[[  2   0   0   1  -1   0   0]
 [ 17  -2  -4  -1  38  24   9]
 [ -1 -11 -37  -5 -16  15 -29]
 [  1  -1  -1  -1   0  -1   1]
 [ -2  -1   0   0   0  -1  -1]
 [ 40 -20   6 -28 -17  31 -10]
 [  0   0  -1  -1  -2  -1  -1]]
->
[[  2  17  -1   1  -2  40   0]
 [  0  -2 -11  -1  -1 -20   0]
 [  0  -4 -37  -1   0   6  -1]
 [  1  -1  -5  -1   0 -28  -1]
 [ -1  38 -16   0   0 -17  -2]
 [  0  24  15  -1  -1  31  -1]
 [  0   9 -29   1  -1 -10  -1]]

[[ -7  -2   7  27  -1  13 -17 -13   6 -27]
 [ -2  11  28  12 -21  -8 -48  -8  -2  24]]
->
[[ -7  -2]
 [ -2  11]
 [  7  28]
 [ 27  12]
 [ -1 -21]
 [ 13  -8]
 [-17 -48]
 [-13  -8]
 [  6  -2]
 [-27  24]]

[[  5  -1 -32  19 -27  26  11  -5 -38  -5   2  -4]
 [ -2   2   9  -8  -9  18   0 -17  -3  -3 -14  -6]
 [-17  12  11  -4  31  -3  19 -25  22  12 -10  -3]
 [-16  -4  18  15  16   6 -24   3   4  -7 -24   0]
 [ -8  -8   6 -40 -12  28   1   6 -15   0   6   3]
 [ -3  13   8 -14  34 -19  11 -24  16  -2  14  -7]]
->
[[  5  -2 -17 -16  -8  -3]
 [ -1   2  12  -4  -8  13]
 [-32   9  11  18   6   8]
 [ 19  -8  -4  15 -40 -14]
 [-27  -9  31  16 -12  34]
 [ 26  18  -3   6  28 -19]
 [ 11   0  19 -24   1  11]
 [ -5 -17 -25   3   6 -24]
 [-38  -3  22   4 -15  16]
 [ -5  -3  12  -7   0  -2]
 [  2 -14 -10 -24   6  14]
 [ -4  -6  -3   0   3  -7]]

[[-18  12]
 [-22  12]
 [-25  11]
 [ 20 -13]
 [-40  -5]
 [ 24 -12]
 [ 44   6]
 [ 23 -14]
 [-39  -8]
 [-22  12]
 [-21  12]]
->
[[-18 -22 -25  20 -40  24  44  23 -39 -22 -21]
 [ 12  12  11 -13  -5 -12   6 -14  -8  12  12]]

[[-13  -2 -21 -26  14   5  -7 -23]
 [-31  -1  12 -20 -20  12 -45 -25]]
->
[[-13 -31]
 [ -2  -1]
 [-21  12]
 [-26 -20]
 [ 14 -20]
 [  5  12]
 [ -7 -45]
 [-23 -25]]

[[-14 -26  23  30  35  35  -3   6]
 [-13 -25  23  29  34  34  -3   5]
 [-18 -32  27  37  39  43  -3  10]
 [-15 -28  25  33  37  38  -3   7]
 [-14 -27  24  31  35  36  -3   6]
 [-15 -28  24  32  36  37  -3   7]
 [-17 -30  26  35  38  41  -3   9]
 [-16 -29  25  34  37  39  -3   8]
 [-19 -32  27  39  40  45  -3  11]
 [-18 -31  26  36  39  42  -3   9]]
->
[[-14 -13 -18 -15 -14 -15 -17 -16 -19 -18]
 [-26 -25 -32 -28 -27 -28 -30 -29 -32 -31]
 [ 23  23  27  25  24  24  26  25  27  26]
 [ 30  29  37  33  31  32  35  34  39  36]
 [ 35  34  39  37  35  36  38  37  40  39]
 [ 35  34  43  38  36  37  41  39  45  42]
 [ -3  -3  -3  -3  -3  -3  -3  -3  -3  -3]
 [  6   5  10   7   6   7   9   8  11   9]]
